Below are the code and all the weights of a small trained network. Each question names an input and a class and asks about switching units off, where a switched-off unit gives its printed mean instead of its output.

import numpy as np


def w(rows, s, z=0):
    codes = np.array(rows[::2]) - 128.0
    scale = np.full(codes.shape[1], s)
    scale[-1] = z or s
    return codes * scale


def norm(h):
    return h / np.sqrt((h * h).mean(-1, keepdims=True) + 1e-5)


def f(y):
    return np.maximum(y, 0)


def log_softmax(a):
    a = a - a.max(-1, keepdims=True)
    return a - np.log(np.exp(a).sum(-1, keepdims=True))


def net(x, mask):
    res = np.array(x, float).reshape(1, 7) / 4 @ E
    u = 0
    for l in range(2):
        y = f(norm(res) @ A[l][:, :-1].T + A[l][:, -1])
        res = res + np.where(mask[u : u + 11], y, B[l][:, -1]) @ B[l][:, :-1]
        u += 11
    return log_softmax(norm(res)[-1] @ U[:, :-1].T + U[:, -1])


A, B = {}, {}
E = w([
[217,49,86,116,64,188,171,22,22,65,165,151],'x0',
[107,103,108,89,102,88,141,131,118,188,144,156],'x1',
[113,139,123,139,130,126,88,168,87,58,146,114],'x2',
[76,86,142,124,97,135,138,189,86,133,139,115],'x3',
[62,1,173,147,127,49,39,92,230,118,151,118],'x4',
[111,174,128,249,55,57,127,121,108,98,7,30],'x5',
[164,87,134,153,149,133,127,124,119,145,117,187],'x6',
],0.007)
A[0] = w([
[165,114,142,125,29,122,116,49,79,115,105,120,3],'L0N1',
[84,141,159,122,241,117,169,107,149,124,164,94,131],'L0N2',
[162,129,85,156,174,113,193,102,45,138,183,96,79],'L0N3',
[53,190,144,94,224,171,123,141,147,153,206,189,50],'L0N4',
[120,108,70,145,159,123,134,113,74,171,109,148,227],'L0N5',
[131,207,61,165,155,130,106,181,102,178,73,77,125],'L0N6',
[205,133,108,80,176,154,161,135,57,127,137,88,22],'L0N7',
[155,58,96,71,117,194,166,107,173,75,255,130,164],'L0N8',
[180,136,139,101,126,154,163,128,127,41,128,143,103],'L0N9',
[232,115,23,128,119,164,195,194,127,116,150,85,172],'L0N10',
[131,170,217,55,200,196,164,171,169,119,184,153,128],'L0N11',
],0.0073,0.0027)
B[0] = w([
[61,149,134,145,115,157,106,95,99,92,143,172,187],'L0N1',
[125,103,127,109,122,132,54,160,103,160,143,189,175],'L0N2',
[124,182,106,125,98,173,133,145,180,107,123,115,185],'L0N3',
[103,109,73,116,139,207,87,128,86,171,71,171,212],'L0N4',
[93,223,106,94,170,131,113,116,128,134,111,45,179],'L0N5',
[158,126,205,169,203,107,216,120,56,203,117,130,217],'L0N6',
[139,74,139,154,81,121,146,160,192,161,128,80,188],'L0N7',
[254,105,183,199,124,107,102,97,94,174,183,69,254],'L0N8',
[110,108,87,97,132,121,141,154,97,169,155,136,181],'L0N9',
[75,149,142,83,141,123,147,143,166,70,112,192,211],'L0N10',
[86,102,36,58,122,158,67,142,92,136,129,126,223],'L0N11',
],0.0088,0.0075)
A[1] = w([
[200,133,76,42,73,228,144,140,120,137,198,140,38],'L1N1',
[123,108,125,173,10,121,222,48,118,34,104,138,103],'L1N2',
[195,143,113,99,79,143,182,122,123,98,233,132,239],'L1N3',
[120,83,77,110,187,195,78,195,158,172,114,136,73],'L1N4',
[84,65,137,115,107,197,38,36,127,95,187,126,253],'L1N5',
[88,161,160,195,130,1,54,183,241,102,96,126,145],'L1N6',
[114,179,79,91,95,160,174,85,133,105,106,166,245],'L1N7',
[85,133,174,40,151,118,81,116,136,91,154,130,30],'L1N8',
[93,160,44,123,154,139,145,122,121,172,69,125,194],'L1N9',
[68,83,104,208,126,104,51,99,137,136,72,127,186],'L1N10',
[73,187,169,146,38,185,84,52,101,60,103,167,183],'L1N11',
],0.0083,0.0025)
B[1] = w([
[74,120,124,130,108,124,173,88,182,42,35,40,244],'L1N1',
[133,158,91,51,136,129,77,131,114,167,143,245,205],'L1N2',
[137,82,137,168,108,137,118,76,125,106,66,72,215],'L1N3',
[126,165,112,117,74,129,119,167,126,101,134,174,227],'L1N4',
[125,160,166,153,183,61,151,154,146,193,175,160,254],'L1N5',
[88,104,105,116,104,148,180,60,151,102,115,107,220],'L1N6',
[102,73,111,110,127,168,98,180,85,96,159,103,188],'L1N7',
[154,130,127,170,133,148,81,170,145,165,171,130,142],'L1N8',
[173,129,152,134,142,150,146,121,72,72,142,153,208],'L1N9',
[145,154,121,140,115,100,131,146,211,98,162,113,218],'L1N10',
[130,130,112,110,117,159,90,195,148,147,122,147,196],'L1N11',
],0.012,0.009)
U = w([
[133,182,47,33,106,205,125,179,16,125,60,162,153],'0',
[97,87,68,126,69,135,215,54,189,83,72,48,249],'1',
[128,169,96,101,114,43,82,157,189,210,225,211,177],'2',
[255,64,187,188,179,62,106,40,92,212,208,32,2],'3',
[166,235,179,161,205,88,250,139,45,175,103,117,76],'4',
],0.0092,0.0033)

Each question gives the input, the list of numbers given to net, and the class t.
The units are the neurons (one row each of A and B). Each row of codes is followed by its name. A weight is (code - 128) times the scale printed after its matrix; where a second scale follows, it is the last column's (A, B and U).
mask holds one flag per neuron, layer by layer. A switched-off neuron (its flag False) gives its mean, the last column of its row in B, instead of its output. The means were averaged over made-up inputs and are rounded, as every weight is.
A unit's drop is (log p(t) with every unit on - log p(t) with that unit switched off) / (log p(t) with every unit on - log p(t) with every unit switched off).
most important unit: the unit with the biggest drop
top k neurons: the k neurons with the biggest drops, biggest first
k most important neurons of layer l: the k neurons of layer l with the biggest drops, biggest first
input [-3,6,7,-5,0,1,-8], class 4: 3 most important neurons of layer 0 -> L0N6; L0N8; L0N11
input [4,3,1,2,1,-6,4], class 3: most important neuron of layer 1 -> L1N5
input [-6,7,-3,-4,3,1,-8], class 1: top 4 neurons -> L1N6; L1N5; L0N11; L1N2
input [-5,0,-1,-6,0,-8,-5], class 0: top 3 neurons -> L0N4; L0N11; L1N1
input [7,2,2,-7,1,-1,2], class 3: top 2 neurons -> L0N8; L1N5
input [-3,3,-4,6,-1,-8,-2], class 0: top 2 neurons -> L0N4; L1N1
input [5,-7,8,5,-3,0,-5], class 1: 3 most important neurons of layer 1 -> L1N1; L1N3; L1N4
input [1,3,6,-1,8,3,8], class 2: top 4 neurons -> L1N1; L1N5; L0N6; L1N3
input [0,3,-1,-4,0,2,-3], class 4: top 2 neurons -> L0N6; L0N8
input [8,-1,-8,-4,-6,-1,-4], class 1: 2 most important neurons of layer 1 -> L1N1; L1N3
input [8,4,-8,7,2,-5,8], class 3: top 2 neurons -> L0N8; L1N5
input [1,8,8,2,-5,-6,2], class 1: top 2 neurons -> L1N1; L0N8
input [-5,-4,-8,-6,0,3,1], class 4: 2 most important neurons of layer 0 -> L0N6; L0N8
input [3,-1,4,-2,-8,-7,6], class 1: most important unit -> L1N1
input [-5,5,-7,6,-4,1,8], class 4: top 3 neurons -> L0N6; L1N2; L1N11
input [4,-2,-4,7,0,3,-3], class 0: 2 most important neurons of layer 1 -> L1N7; L1N11
input [0,7,-1,-1,-5,1,-3], class 4: 2 most important neurons of layer 0 -> L0N6; L0N11
input [-3,3,0,-5,0,0,3], class 0: 2 most important neurons of layer 1 -> L1N5; L1N9
input [-3,-3,-6,-7,-1,3,2], class 4: top 4 neurons -> L0N6; L0N8; L1N1; L1N3
input [-7,-1,3,-1,0,-7,0], class 0: top 2 neurons -> L0N4; L0N11
input [8,2,7,8,4,-1,-5], class 3: most important neuron of layer 1 -> L1N3
